Below is a small trained network, with its code and all its weights. Each question gives an input and a class and asks what happens when units are switched off, that is, made to give their printed mean instead of their output.

import numpy as np


def w(rows, s, z=0):
    codes = np.array(rows[::2]) - 128.0
    scale = np.full(codes.shape[1], s)
    scale[-1] = z or s
    return codes * scale


def f(y):
    return y / 2 * (1 + np.tanh(0.7978845608 * (y + 0.044715 * y**3)))


def log_softmax(a):
    a = a - a.max(-1, keepdims=True)
    return a - np.log(np.exp(a).sum(-1, keepdims=True))


def net(x, mask):
    res = np.array(x, float).reshape(1, 3) / 4 @ E
    y = f(res @ A[0][:, :-1].T + A[0][:, -1])
    res = res + np.where(mask, y, B[0][:, -1]) @ B[0][:, :-1]
    return log_softmax(res[-1] @ U[:, :-1].T + U[:, -1])


A, B = {}, {}
E = w([
[64,254,215,51,153,120,137,75,123,147,124,131],'x0',
[200,102,168,60,136,137,221,114,32,83,177,127],'x1',
[54,141,128,149,111,107,143,154,80,72,93,29],'x2',
],0.014)
A[0] = w([
[229,105,167,75,162,122,222,123,46,104,128,107,124],'neuron 0',
[90,112,119,146,134,113,93,177,164,135,127,140,109],'neuron 1',
[106,155,119,108,129,135,86,113,201,128,96,113,140],'neuron 2',
[102,153,120,108,145,129,159,122,136,125,131,129,87],'neuron 3',
[184,108,166,109,173,90,76,136,132,143,116,177,113],'neuron 4',
[149,127,134,100,108,140,157,139,147,152,122,245,160],'neuron 5',
[196,127,111,90,129,151,74,103,86,133,134,204,123],'neuron 6',
[162,2,102,138,106,98,149,108,124,98,114,80,101],'neuron 7',
[143,211,130,107,162,165,132,102,114,141,104,121,110],'neuron 8',
[145,128,110,124,156,123,137,112,200,151,102,195,129],'neuron 9',
[94,152,110,173,125,125,77,139,190,139,124,144,89],'neuron 10',
[132,145,106,96,107,159,163,121,94,81,131,161,162],'neuron 11',
[94,115,136,121,137,137,144,127,60,70,110,58,119],'neuron 12',
[184,148,108,85,136,131,128,84,200,129,159,138,94],'neuron 13',
[152,127,122,99,135,137,166,165,46,134,133,149,82],'neuron 14',
[126,114,92,135,133,117,138,115,127,152,182,114,91],'neuron 15',
[99,126,111,127,125,118,121,167,113,89,124,10,144],'neuron 16',
[152,71,171,72,102,116,120,103,91,77,149,133,90],'neuron 17',
[135,114,114,132,140,134,110,122,120,142,98,139,252],'neuron 18',
[108,228,170,65,115,105,132,115,115,141,152,126,135],'neuron 19',
[64,130,169,78,138,119,153,99,127,99,60,193,111],'neuron 20',
[163,105,154,129,146,151,119,127,155,166,119,194,94],'neuron 21',
[175,45,139,162,176,130,119,135,109,121,106,129,154],'neuron 22',
[134,193,172,124,150,90,135,125,107,155,142,125,104],'neuron 23',
[132,176,109,120,122,152,182,93,129,135,130,121,106],'neuron 24',
[156,56,74,144,89,131,142,163,137,138,145,115,113],'neuron 25',
[127,54,114,177,172,138,111,141,104,100,100,157,113],'neuron 26',
[177,175,117,153,120,198,51,98,71,160,87,112,91],'neuron 27',
[80,121,121,145,144,119,105,125,106,112,87,58,100],'neuron 28',
],0.01,0.013)
B[0] = w([
[91,116,141,150,142,96,71,96,178,200,107,145,251],'neuron 0',
[112,143,123,138,126,144,103,120,138,160,85,131,169],'neuron 1',
[126,96,125,123,141,128,84,115,149,168,106,140,193],'neuron 2',
[129,138,85,126,135,152,142,123,101,121,105,138,135],'neuron 3',
[144,95,80,128,130,153,195,120,111,131,116,123,166],'neuron 4',
[119,109,131,130,94,104,169,143,98,110,166,108,203],'neuron 5',
[111,128,124,148,99,116,187,132,104,133,122,116,183],'neuron 6',
[153,174,118,100,130,178,108,149,99,83,113,132,212],'neuron 7',
[144,142,103,100,142,149,126,142,114,92,105,118,173],'neuron 8',
[106,124,135,132,98,105,157,128,91,164,122,110,193],'neuron 9',
[100,157,80,159,148,131,120,83,136,197,76,132,192],'neuron 10',
[111,100,142,147,150,104,113,146,178,145,130,121,177],'neuron 11',
[139,105,114,148,91,120,212,126,99,132,138,129,205],'neuron 12',
[128,157,113,166,116,138,178,125,76,129,96,110,165],'neuron 13',
[102,159,86,144,105,143,109,107,122,196,73,119,169],'neuron 14',
[133,164,91,128,135,157,157,112,129,130,110,121,128],'neuron 15',
[124,118,143,114,112,93,195,128,101,158,167,130,214],'neuron 16',
[104,138,81,148,137,143,111,100,130,192,80,129,173],'neuron 17',
[128,64,252,75,161,57,68,159,183,97,225,136,219],'neuron 18',
[167,126,136,88,148,148,76,176,107,68,142,131,222],'neuron 19',
[139,160,134,123,118,169,108,135,100,107,123,140,173],'neuron 20',
[136,152,107,132,105,134,197,108,88,155,116,124,174],'neuron 21',
[135,144,136,106,135,130,107,149,115,78,146,120,198],'neuron 22',
[143,156,114,115,122,166,124,139,106,103,116,135,170],'neuron 23',
[138,148,121,125,134,157,111,118,120,137,127,124,144],'neuron 24',
[141,168,147,95,160,168,101,142,95,96,91,128,203],'neuron 25',
[135,169,105,89,126,159,108,117,105,121,120,146,180],'neuron 26',
[124,154,99,149,144,159,150,115,125,139,105,127,130],'neuron 27',
[137,118,109,151,95,125,193,104,89,180,116,130,175],'neuron 28',
],0.019,0.017)
U = w([
[152,181,127,58,141,191,84,155,74,88,111,120,132],'0',
[67,129,109,131,139,100,77,78,153,199,60,119,159],'1',
[116,122,124,106,50,101,246,120,75,144,144,89,110],'2',
[118,78,193,90,144,61,84,142,169,97,237,110,254],'3',
[131,149,116,133,135,127,139,112,161,124,109,79,79],'4',
[147,140,87,149,120,130,116,81,155,103,122,138,86],'5',
[102,109,75,132,120,170,103,88,125,85,156,127,74],'6',
],0.013,0.0061)

Each question gives the input, the list of numbers given to net, and the class t.
The units are the neurons (one row each of A and B). Each row of codes is followed by its name. A weight is (code - 128) times the scale printed after its matrix; where a second scale follows, it is the last column's (A, B and U).
mask holds one flag per neuron, in row order. A switched-off neuron (its flag False) gives its mean, the last column of its row in B, instead of its output. The means were averaged over made-up inputs and are rounded, as every weight is.
A unit's drop is (log p(t) with every unit on - log p(t) with that unit switched off) / (log p(t) with every unit on - log p(t) with every unit switched off).
The circuit of an input: a set's keep is (log p(t) with only the set's units on - log p(t) with every unit switched off) / (log p(t) with every unit on - log p(t) with every unit switched off). Starting from the 12 units with the biggest drops (on a tie, the unit counted first), units are removed one at a time, each time the one whose removal leaves the highest keep (on an exact tie, the one counted first), for as long as the keep stays at least 0.8.
units of the circuit, in order: the units of the circuit, biggest drop first
unit that matters most: the unit with the biggest drop
top k neurons: the k neurons with the biggest drops, biggest first
drop of u: that unit's drop, to one decimal
input [0,4,-4], class 1: top 3 neurons => [neuron 0; neuron 12; neuron 16]
input [0,-7,-8], class 2: top 3 neurons => [neuron 0; neuron 5; neuron 21]
input [-1,-4,6], class 2: top neuron => [neuron 0]
input [-1,-3,-3], class 3: units of the circuit, in order => [neuron 18; neuron 14]
input [-5,2,-6], class 2: top 2 neurons => [neuron 6; neuron 19]
input [-2,7,-7], class 1: top 2 neurons => [neuron 0; neuron 17]
input [-3,4,-1], class 1: top 4 neurons => [neuron 0; neuron 19; neuron 17; neuron 14]
input [-7,-1,6], class 0: top 2 neurons => [neuron 7; neuron 25]
input [-4,-3,4], class 0: top 2 neurons => [neuron 0; neuron 25]
input [-5,-5,2], class 0: top 3 neurons => [neuron 0; neuron 25; neuron 7]
input [4,-1,5], class 2: top 3 neurons => [neuron 16; neuron 28; neuron 12]
input [4,-6,-7], class 2: top 2 neurons => [neuron 0; neuron 5]
input [4,5,1], class 1: top 2 neurons => [neuron 0; neuron 7]
input [-4,1,2], class 0: unit that matters most => neuron 7
input [-3,-3,4], class 2: drop of neuron 16 => 1.4
input [1,7,-6], class 1: drop of neuron 0 => 2.0
input [-1,4,0], class 1: drop of neuron 0 => 0.2
